Here is a tiny trained network, its code and every weight. The questions are about switching its units off for an input and a class, where a switched-off unit gives its printed mean instead of its output.

import numpy as np


def w(rows, s, z=0):
    codes = np.array(rows[::2]) - 128.0
    scale = np.full(codes.shape[1], s)
    scale[-1] = z or s
    return codes * scale


def f(y):
    return np.maximum(y, 0)


def log_softmax(a):
    a = a - a.max(-1, keepdims=True)
    return a - np.log(np.exp(a).sum(-1, keepdims=True))


def net(x, mask):
    res = np.array(x, float).reshape(1, 5) / 4 @ E
    y = f(res @ A[0][:, :-1].T + A[0][:, -1])
    res = res + np.where(mask, y, B[0][:, -1]) @ B[0][:, :-1]
    return log_softmax(res[-1] @ U[:, :-1].T + U[:, -1])


A, B = {}, {}
E = w([
[151,220,46,80,73,176,55,44],'x0',
[99,114,43,197,75,70,9,184],'x1',
[215,91,163,227,87,110,168,76],'x2',
[31,170,240,103,52,123,2,81],'x3',
[157,103,170,111,193,103,100,100],'x4',
],0.0097)
A[0] = w([
[205,85,187,141,126,192,198,67,150],'neuron 0',
[117,92,165,195,164,35,141,234,234],'neuron 1',
[178,147,128,149,76,149,106,116,126],'neuron 2',
[108,153,244,73,97,137,138,78,155],'neuron 3',
[145,124,2,128,90,148,105,71,134],'neuron 4',
[9,148,103,150,144,69,41,133,254],'neuron 5',
],0.0099,0.0066)
B[0] = w([
[149,59,23,192,74,1,182,101,228],'neuron 0',
[215,87,184,139,176,141,133,175,252],'neuron 1',
[81,80,134,167,201,143,146,63,160],'neuron 2',
[122,57,4,151,90,214,49,133,202],'neuron 3',
[122,49,153,240,164,132,130,44,201],'neuron 4',
[134,85,115,41,144,198,13,111,231],'neuron 5',
],0.0094,0.016)
U = w([
[154,94,145,132,184,181,105,161,252],'0',
[106,190,83,58,45,173,53,171,72],'1',
[94,180,187,141,77,114,120,118,13],'2',
[69,104,96,195,62,153,84,67,166],'3',
[199,130,97,179,148,90,252,163,206],'4',
[123,155,125,216,144,131,182,115,3],'5',
],0.011,0.0051)

Each question gives the input, the list of numbers given to net, and the class t.
The units are the neurons (one row each of A and B). Each row of codes is followed by its name. A weight is (code - 128) times the scale printed after its matrix; where a second scale follows, it is the last column's (A, B and U).
mask holds one flag per neuron, in row order. A switched-off neuron (its flag False) gives its mean, the last column of its row in B, instead of its output. The means were averaged over made-up inputs and are rounded, as every weight is.
A unit's drop is (log p(t) with every unit on - log p(t) with that unit switched off) / (log p(t) with every unit on - log p(t) with every unit switched off).
most important unit: the unit with the biggest drop
k most important neurons: the k neurons with the biggest drops, biggest first
drop when u is switched off: that unit's drop, to one decimal
input [-4,7,2,4,-6], class 0: most important unit : neuron 1
input [2,-2,6,0,6], class 4: 3 most important neurons : [neuron 5; neuron 0; neuron 4]
input [8,-3,-6,-7,-5], class 3: 3 most important neurons : [neuron 1; neuron 4; neuron 0]
input [3,2,-8,-1,3], class 1: 4 most important neurons : [neuron 1; neuron 5; neuron 0; neuron 2]
input [7,-2,6,-3,6], class 4: 2 most important neurons : [neuron 5; neuron 3]
input [5,-3,-3,-2,5], class 3: 2 most important neurons : [neuron 1; neuron 5]
input [-1,-7,-4,2,-1], class 3: 3 most important neurons : [neuron 3; neuron 1; neuron 5]
input [-6,0,0,7,1], class 0: 2 most important neurons : [neuron 1; neuron 0]
input [-5,1,3,7,1], class 0: 2 most important neurons : [neuron 1; neuron 0]
input [-4,-3,2,3,-1], class 4: 3 most important neurons : [neuron 5; neuron 4; neuron 0]
input [-4,-7,-5,-1,1], class 4: 2 most important neurons : [neuron 5; neuron 0]
input [0,-4,5,3,5], class 3: 2 most important neurons : [neuron 3; neuron 1]
input [5,-2,-1,-5,1], class 4: 2 most important neurons : [neuron 5; neuron 3]
input [-5,-8,0,4,-1], class 3: most important neuron : [neuron 3]
input [-3,-8,0,0,1], class 4: drop when neuron 0 is switched off : 0.4
input [8,-7,-7,0,2], class 3: drop when neuron 3 is switched off : 0.2
input [-1,8,-7,8,-1], class 1: drop when neuron 3 is switched off : 0.0
